Below is a small trained network, with its code and all its weights. Each question gives an input and a target symbol and asks what happens when units are switched off, that is, made to give their printed mean instead of their output.

import numpy as np


def w(rows, s, z=0):
    codes = np.array(rows[::2]) - 128.0
    scale = np.full(codes.shape[1], s)
    scale[-1] = z or s
    return codes * scale


def norm(h):
    return h / np.sqrt((h * h).mean(-1, keepdims=True) + 1e-5)


def f(y):
    return y / 2 * (1 + np.tanh(0.7978845608 * (y + 0.044715 * y**3)))


def softmax(a):
    e = np.exp(a - a.max(-1, keepdims=True))
    return e / e.sum(-1, keepdims=True)


def log_softmax(a):
    a = a - a.max(-1, keepdims=True)
    return a - np.log(np.exp(a).sum(-1, keepdims=True))


def net(x, mask):
    ids = ['βζηλμπ'.index(c) for c in x.split()]
    T = len(ids)
    res = E[ids] + P[:T]
    u = 0
    for l in range(2):
        q, k, v = (norm(res) @ M[l].T for M in (Q, K, V))
        z = softmax(np.where(np.tri(T) > 0, q @ k.T / 2**0.5, -1e9)) @ v
        res = res + np.where(mask[u], z, O[l][:, -1]) @ O[l][:, :-1]
        u += 1
        y = f(norm(res) @ A[l][:, :-1].T + A[l][:, -1])
        res = res + np.where(mask[u : u + 4], y, B[l][:, -1]) @ B[l][:, :-1]
        u += 4
    return log_softmax(norm(res)[-1] @ U[:, :-1].T + U[:, -1])


Q, K, V, O, A, B = {}, {}, {}, {}, {}, {}
E = w([
[112,243,146,173,102,131],'β',
[1,85,163,207,231,106],'ζ',
[65,161,144,117,34,154],'η',
[148,190,88,79,143,144],'λ',
[72,96,117,90,14,163],'μ',
[87,121,24,119,72,141],'π',
],0.0088)
P = w([
[91,62,195,94,224,81],'0',
[94,165,98,191,3,148],'1',
[134,178,100,187,73,127],'2',
[100,182,28,101,48,46],'3',
[46,113,104,123,30,138],'4',
[52,172,79,185,11,116],'5',
[4,161,49,117,33,120],'6',
],0.0043)
Q[0] = w([
[209,139,176,153,161,112],'L0H0',
[4,242,41,115,2,117],'L0H0',
],0.0066)
K[0] = w([
[147,114,128,43,58,137],'L0H0',
[3,55,187,108,242,18],'L0H0',
],0.0062)
V[0] = w([
[232,182,160,104,167,84],'L0H0',
[106,45,3,49,167,116],'L0H0',
],0.0066)
O[0] = w([
[105,214,2,206,48,186,55],'L0H0',
[251,5,183,190,140,5,2],'L0H0',
],0.0065,0.0053)
A[0] = w([
[114,108,121,123,140,143,4],'L0N0',
[27,84,80,215,202,118,249],'L0N1',
[116,46,23,86,84,89,102],'L0N2',
[35,154,119,190,193,254,148],'L0N3',
],0.0065,0.0036)
B[0] = w([
[86,137,98,119,71,142,105],'L0N0',
[177,84,164,198,123,15,176],'L0N1',
[73,166,116,179,18,166,128],'L0N2',
[150,66,70,109,135,2,255],'L0N3',
],0.0072,0.0064)
Q[1] = w([
[255,55,87,143,166,156],'L1H0',
[164,194,32,97,116,127],'L1H0',
],0.0064)
K[1] = w([
[95,231,60,93,81,255],'L1H0',
[90,189,239,87,121,162],'L1H0',
],0.0046)
V[1] = w([
[2,187,220,60,166,194],'L1H0',
[134,111,206,44,132,148],'L1H0',
],0.0071)
O[1] = w([
[236,147,89,2,125,201,253],'L1H0',
[188,63,184,85,101,138,77],'L1H0',
],0.0058,0.0028)
A[1] = w([
[143,185,254,148,179,134,252],'L1N0',
[21,79,52,220,181,54,102],'L1N1',
[30,253,111,98,158,140,154],'L1N2',
[118,125,66,24,157,147,27],'L1N3',
],0.0063,0.0028)
B[1] = w([
[1,139,74,49,47,137,166],'L1N0',
[182,190,208,178,134,152,165],'L1N1',
[44,20,105,45,184,96,255],'L1N2',
[185,213,212,206,235,118,161],'L1N3',
],0.0073,0.0078)
U = w([
[121,58,115,140,118,174,5],'β',
[121,63,193,76,87,104,16],'ζ',
[251,189,171,30,177,216,167],'η',
[56,201,20,95,173,149,175],'λ',
[125,176,109,252,88,103,124],'μ',
[164,50,183,157,207,2,146],'π',
],0.0068,0.0033)

Each question gives the input, a string of symbols that net reads in full, and the target symbol t.
The units are the heads (2 rows each of Q, K, V and O) and the neurons (one row each of A and B). Each row of codes is followed by its name. A weight is (code - 128) times the scale printed after its matrix; where a second scale follows, it is the last column's (O, A, B and U).
mask holds one flag per unit, layer by layer, with each layer's heads first. A switched-off unit (its flag False) gives its mean, the last column of its rows in O or B, instead of its output. The means were averaged over made-up inputs and are rounded, as every weight is.
A unit's drop is (log p(t) with every unit on - log p(t) with that unit switched off) / (log p(t) with every unit on - log p(t) with every unit switched off).
The circuit of an input: a set's keep is (log p(t) with only the set's units on - log p(t) with every unit switched off) / (log p(t) with every unit on - log p(t) with every unit switched off). Starting from all 10 units, units are removed one at a time, each time the one whose removal leaves the highest keep (on an exact tie, the one counted first), for as long as the keep stays at least 0.8.
circuit, biggest first: the units of the circuit, biggest drop first
unit that matters most: the unit with the biggest drop
k most important neurons: the k neurons with the biggest drops, biggest first
k most important neurons of layer l: the k neurons of layer l with the biggest drops, biggest first
drop when u is switched off: that unit's drop, to one decimal
input η μ β, target η: circuit, biggest first	L1H0, L0H0, L1N2
input μ η β π, target ζ: 2 most important neurons	L0N3, L0N2
input η ζ β η λ, target η: circuit, biggest first	L0H0, L1H0, L0N3
input η λ η λ μ λ, target η: unit that matters most	L1H0
input μ β λ, target ζ: 3 most important neurons of layer 1	L1N0, L1N3, L1N1
input η π π, target η: circuit, biggest first	L1H0, L0H0, L0N3, L1N2
input ζ β η π, target μ: circuit, biggest first	L0N2, L1N2, L0H0
input μ η η β λ π β, target ζ: circuit, biggest first	L0H0, L0N3, L1N0
input ζ π π, target μ: 2 most important neurons of layer 0	L0N1, L0N2
input μ π β, target ζ: 2 most important neurons of layer 0	L0N3, L0N1
input η μ η β β π μ, target η: drop when L1N1 is switched off	0.0
input λ η η β π η, target μ: drop when L0H0 is switched off	1.4
input η β β η π, target η: drop when L1N3 is switched off	0.1
